Here is a tiny trained network, its code and every weight. The questions are about switching its units off for an input and a target symbol, where a switched-off unit gives its printed mean instead of its output.

import numpy as np


def w(rows, s, z=0):
    codes = np.array(rows[::2]) - 128.0
    scale = np.full(codes.shape[1], s)
    scale[-1] = z or s
    return codes * scale


def norm(h):
    return h / np.sqrt((h * h).mean(-1, keepdims=True) + 1e-5)


def f(y):
    return y / 2 * (1 + np.tanh(0.7978845608 * (y + 0.044715 * y**3)))


def softmax(a):
    e = np.exp(a - a.max(-1, keepdims=True))
    return e / e.sum(-1, keepdims=True)


def log_softmax(a):
    a = a - a.max(-1, keepdims=True)
    return a - np.log(np.exp(a).sum(-1, keepdims=True))


def net(x, mask):
    ids = ['βεθτφω'.index(c) for c in x.split()]
    T = len(ids)
    res = E[ids] + P[:T]
    u = 0
    for l in range(2):
        r = norm(res)
        for j in range(2):
            rows = slice(3 * j, 3 * j + 3)
            q, k, v = (r @ M[l][rows].T for M in (Q, K, V))
            z = softmax(np.where(np.tri(T) > 0, q @ k.T / 3**0.5, -1e9)) @ v
            o = O[l][rows]
            res = res + np.where(mask[u + j], z, o[:, -1]) @ o[:, :-1]
        u += 2
        y = f(norm(res) @ A[l][:, :-1].T + A[l][:, -1])
        res = res + np.where(mask[u : u + 12], y, B[l][:, -1]) @ B[l][:, :-1]
        u += 12
    return log_softmax(norm(res)[-1] @ U[:, :-1].T + U[:, -1])


Q, K, V, O, A, B = {}, {}, {}, {}, {}, {}
E = w([
[129,197,129,114,173,93,103,192,112,108,153,121],'β',
[158,84,166,162,171,108,44,119,75,95,135,102],'ε',
[99,134,237,140,114,84,167,90,254,203,138,109],'θ',
[122,159,174,165,93,157,31,102,125,98,109,103],'τ',
[126,164,124,193,168,142,103,152,113,92,163,176],'φ',
[121,143,89,134,210,163,70,190,107,143,98,172],'ω',
],0.0052)
P = w([
[140,126,148,116,100,130,144,89,99,133,135,128],'0',
[146,121,155,93,165,148,127,158,160,74,125,153],'1',
[60,149,123,123,107,112,97,153,109,121,130,170],'2',
[113,43,120,149,126,114,111,172,103,140,121,129],'3',
[160,170,107,254,130,105,175,160,167,164,70,112],'4',
[165,169,93,192,147,147,80,155,231,158,209,60],'5',
],0.0082)
Q[0] = w([
[144,183,134,235,135,91,188,125,139,129,2,113],'L0H1',
[117,140,123,133,97,109,164,125,51,108,63,186],'L0H1',
[107,111,160,146,111,113,199,127,70,112,11,166],'L0H1',
[183,203,86,159,126,141,52,149,161,163,226,42],'L0H2',
[235,183,4,80,114,167,238,12,81,100,127,85],'L0H2',
[98,82,159,48,142,160,63,100,177,108,220,176],'L0H2',
],0.005)
K[0] = w([
[148,63,154,55,163,161,83,178,192,69,105,121],'L0H1',
[205,70,76,176,136,138,145,122,122,151,111,53],'L0H1',
[227,133,165,143,161,159,184,130,142,126,179,82],'L0H1',
[60,215,109,87,124,110,72,117,44,86,137,241],'L0H2',
[92,62,38,113,179,160,101,239,165,145,33,182],'L0H2',
[3,78,84,191,36,37,147,126,113,210,114,96],'L0H2',
],0.0048)
V[0] = w([
[106,195,154,150,48,84,156,99,130,145,175,61],'L0H1',
[63,195,109,119,64,181,132,155,160,194,57,178],'L0H1',
[137,214,110,142,113,156,63,136,53,83,119,115],'L0H1',
[161,184,103,81,177,140,151,144,62,133,135,173],'L0H2',
[128,222,146,85,147,69,153,183,122,143,185,118],'L0H2',
[130,164,128,254,136,168,136,95,124,73,190,213],'L0H2',
],0.0055)
O[0] = w([
[128,115,72,130,131,7,128,69,107,116,29,76,175],'L0H1',
[173,109,150,211,98,150,182,121,91,163,40,236,90],'L0H1',
[128,190,252,140,102,158,198,203,85,106,132,49,79],'L0H1',
[73,30,98,123,126,116,122,166,177,166,48,159,1],'L0H2',
[117,77,163,137,96,75,143,224,131,87,84,65,138],'L0H2',
[89,65,121,210,205,123,171,27,158,49,129,168,246],'L0H2',
],0.0048,0.0024)
A[0] = w([
[193,152,103,92,77,145,185,42,50,128,72,111,84],'L0N1',
[55,189,98,152,193,142,135,216,132,52,93,168,117],'L0N2',
[214,80,37,92,203,130,161,54,170,93,41,94,65],'L0N3',
[149,230,187,89,90,201,167,206,128,19,177,110,123],'L0N4',
[56,80,117,53,101,231,222,143,68,65,98,169,77],'L0N5',
[132,73,196,48,92,167,238,138,124,159,184,38,58],'L0N6',
[45,2,77,63,119,163,250,65,78,30,45,158,3],'L0N7',
[168,52,114,111,99,104,157,113,137,214,125,116,85],'L0N8',
[148,215,138,130,147,169,138,112,63,90,82,146,104],'L0N9',
[72,96,126,111,185,176,245,72,142,74,115,96,60],'L0N10',
[101,121,86,149,134,155,163,147,153,163,126,178,102],'L0N11',
[143,57,184,117,135,172,124,191,40,141,171,89,89],'L0N12',
],0.0047,0.0057)
B[0] = w([
[187,71,74,114,84,88,136,93,117,161,78,96,113],'L0N1',
[152,72,134,170,86,107,80,77,103,78,143,105,190],'L0N2',
[141,112,181,156,60,158,89,185,169,98,188,178,176],'L0N3',
[169,27,99,126,209,128,61,107,72,174,100,99,254],'L0N4',
[75,153,3,166,41,145,159,154,199,75,142,187,113],'L0N5',
[84,239,79,48,110,66,93,109,134,159,115,144,125],'L0N6',
[60,89,185,213,163,200,231,69,176,105,167,143,120],'L0N7',
[169,100,113,150,100,154,128,125,160,46,174,100,133],'L0N8',
[220,106,96,147,102,122,178,132,114,131,155,106,121],'L0N9',
[137,138,156,151,101,126,142,66,140,62,175,150,124],'L0N10',
[186,120,137,88,126,115,111,121,126,144,132,84,116],'L0N11',
[105,184,63,135,97,127,103,109,168,126,131,179,152],'L0N12',
],0.0051,0.0026)
Q[1] = w([
[147,156,122,212,159,83,33,142,153,154,149,137],'L1H1',
[130,155,131,149,136,81,110,112,147,166,117,133],'L1H1',
[144,113,180,254,212,123,72,131,197,168,183,102],'L1H1',
[133,120,94,114,135,158,196,115,148,126,90,108],'L1H2',
[121,100,134,107,88,148,151,130,156,139,149,149],'L1H2',
[93,154,95,90,132,119,141,113,69,117,108,141],'L1H2',
],0.013)
K[1] = w([
[121,142,178,125,110,97,173,138,254,168,171,98],'L1H1',
[108,149,185,173,137,138,170,162,194,123,155,98],'L1H1',
[146,137,138,162,135,106,206,118,253,233,136,73],'L1H1',
[120,92,138,183,73,174,124,225,154,72,227,129],'L1H2',
[150,73,193,193,151,158,130,156,158,136,148,87],'L1H2',
[108,97,84,188,174,157,78,175,136,120,93,195],'L1H2',
],0.008)
V[1] = w([
[152,186,102,122,211,163,119,127,130,150,109,157],'L1H1',
[178,16,121,150,164,126,68,99,81,125,126,98],'L1H1',
[192,79,133,160,138,121,157,102,92,134,115,30],'L1H1',
[92,220,96,131,83,80,142,123,253,182,123,176],'L1H2',
[191,131,100,174,69,113,171,99,72,120,62,132],'L1H2',
[98,74,30,93,125,128,76,87,92,72,122,135],'L1H2',
],0.0051)
O[1] = w([
[141,144,125,142,70,149,105,94,134,176,216,96,59],'L1H1',
[48,90,116,103,205,125,148,63,77,209,85,92,98],'L1H1',
[165,148,128,204,194,69,101,81,32,205,63,110,61],'L1H1',
[151,147,153,183,231,136,152,60,43,207,81,57,217],'L1H2',
[128,253,131,108,196,65,98,140,118,63,108,191,199],'L1H2',
[167,147,191,192,128,136,179,193,114,127,145,209,253],'L1H2',
],0.0046,0.0017)
A[1] = w([
[100,98,102,96,132,133,153,75,94,136,82,83,60],'L1N1',
[123,132,140,113,180,118,157,80,11,158,70,169,1],'L1N2',
[118,140,134,143,157,135,153,137,147,94,138,84,99],'L1N3',
[145,91,116,143,123,114,132,111,147,168,102,104,147],'L1N4',
[95,137,138,99,163,103,115,100,99,107,101,141,97],'L1N5',
[80,92,89,105,126,149,113,82,94,172,127,100,73],'L1N6',
[121,100,123,77,71,173,165,151,128,75,144,100,6],'L1N7',
[132,176,140,119,102,94,136,126,132,97,155,155,67],'L1N8',
[84,95,120,106,119,121,114,129,120,139,131,178,137],'L1N9',
[118,135,163,150,165,160,131,162,129,127,117,148,70],'L1N10',
[129,170,130,76,103,128,116,156,94,81,146,149,87],'L1N11',
[156,156,130,152,143,139,165,114,97,152,109,110,123],'L1N12',
],0.012,0.0054)
B[1] = w([
[106,97,124,92,99,181,100,157,157,147,194,87,158],'L1N1',
[223,188,186,147,133,85,169,81,1,192,81,140,253],'L1N2',
[90,123,96,83,134,127,143,95,78,150,109,121,165],'L1N3',
[134,173,114,81,121,132,121,139,108,83,150,167,204],'L1N4',
[173,128,158,124,85,167,169,129,89,171,136,122,188],'L1N5',
[89,168,118,68,208,139,76,94,149,122,179,43,167],'L1N6',
[174,74,194,124,13,235,154,168,140,204,146,166,149],'L1N7',
[172,145,83,122,149,108,112,123,119,99,113,139,174],'L1N8',
[150,185,143,116,156,134,148,111,91,163,106,73,147],'L1N9',
[114,95,120,71,56,132,152,102,122,147,142,136,158],'L1N10',
[171,154,64,175,139,96,115,128,196,65,163,147,169],'L1N11',
[167,145,129,122,105,103,126,107,96,155,102,143,192],'L1N12',
],0.0095,0.0059)
U = w([
[77,99,155,85,117,72,132,253,129,94,33,78,2],'β',
[68,155,112,75,209,180,76,117,129,160,200,57,120],'ε',
[155,185,65,149,143,92,67,137,193,63,119,208,206],'θ',
[187,183,168,157,143,122,170,97,48,185,87,122,253],'τ',
[42,55,138,160,155,140,216,47,119,67,130,166,50],'φ',
[136,86,174,137,31,189,131,186,170,188,204,185,39],'ω',
],0.0047,0.00083)

Each question gives the input, a string of symbols that net reads in full, and the target symbol t.
The units are the heads (3 rows each of Q, K, V and O) and the neurons (one row each of A and B). Each row of codes is followed by its name. A weight is (code - 128) times the scale printed after its matrix; where a second scale follows, it is the last column's (O, A, B and U).
mask holds one flag per unit, layer by layer, with each layer's heads first. A switched-off unit (its flag False) gives its mean, the last column of its rows in O or B, instead of its output. The means were averaged over made-up inputs and are rounded, as every weight is.
A unit's drop is (log p(t) with every unit on - log p(t) with that unit switched off) / (log p(t) with every unit on - log p(t) with every unit switched off).
The circuit of an input: a set's keep is (log p(t) with only the set's units on - log p(t) with every unit switched off) / (log p(t) with every unit on - log p(t) with every unit switched off). Starting from the 12 units with the biggest drops (on a tie, the unit counted first), units are removed one at a time, each time the one whose removal leaves the highest keep (on an exact tie, the one counted first), for as long as the keep stays at least 0.8.
circuit, biggest first: the units of the circuit, biggest drop first
top k neurons: the k neurons with the biggest drops, biggest first
which heads matter: for each layer, one digit per head in row order, 1 if its drop is at least 0.15 and else 0, layers parted by /
drop when u is switched off: that unit's drop, to one decimal
input ε ε θ ε, target ω: which heads matter -> 10 / 11
input ω θ ω ω ε β, target ε: which heads matter -> 00 / 11
input ε θ φ, target ω: which heads matter -> 10 / 11
input θ β θ ε τ, target β: which heads matter -> 01 / 01
input ω θ ε θ, target ω: top 2 neurons -> L0N4, L1N7
input β ε ε, target β: circuit, biggest first -> L0H2
input θ θ β θ θ φ, target β: circuit, biggest first -> L0H2, L1N2, L0H1
input ε θ θ θ, target ω: top 2 neurons -> L0N4, L0N8
input θ β β ω ε θ, target β: top 2 neurons -> L1N2, L1N5
input ε β ω φ, target ε: circuit, biggest first -> L1H1, L0N4, L1N6
input θ θ θ θ τ, target θ: which heads matter -> 10 / 10
input θ θ τ, target θ: which heads matter -> 11 / 10
input φ τ φ β ε θ, target φ: which heads matter -> 01 / 00
input φ θ ε θ ε, target θ: circuit, biggest first -> L1N2
input ε θ β, target ω: which heads matter -> 10 / 11
input τ τ θ ω ω, target θ: which heads matter -> 00 / 11
input ω θ β β φ θ, target β: which heads matter -> 11 / 10
input ε θ τ, target ω: circuit, biggest first -> L0H1, L1H2, L1N7, L0N4
input θ ω θ ε, target θ: which heads matter -> 11 / 10
input ε θ θ τ, target ε: which heads matter -> 10 / 11
input τ θ φ, target θ: which heads matter -> 00 / 00
input ε ε ε ω, target ε: which heads matter -> 10 / 10
input β β τ, target β: which heads matter -> 01 / 00
input ω ω ε, target ω: top 2 neurons -> L0N5, L1N7
input θ φ θ τ ε, target φ: top 2 neurons -> L1N2, L1N3
input φ τ ε θ ε τ, target φ: top neuron -> L1N6
input ε θ ω ε τ, target ω: top neuron -> L0N4
input ε φ ε ε, target ε: drop when L1H1 is switched off -> 0.5
input φ ε ω, target φ: drop when L1H2 is switched off -> 0.0
input τ θ θ θ, target θ: drop when L0H1 is switched off -> 1.1
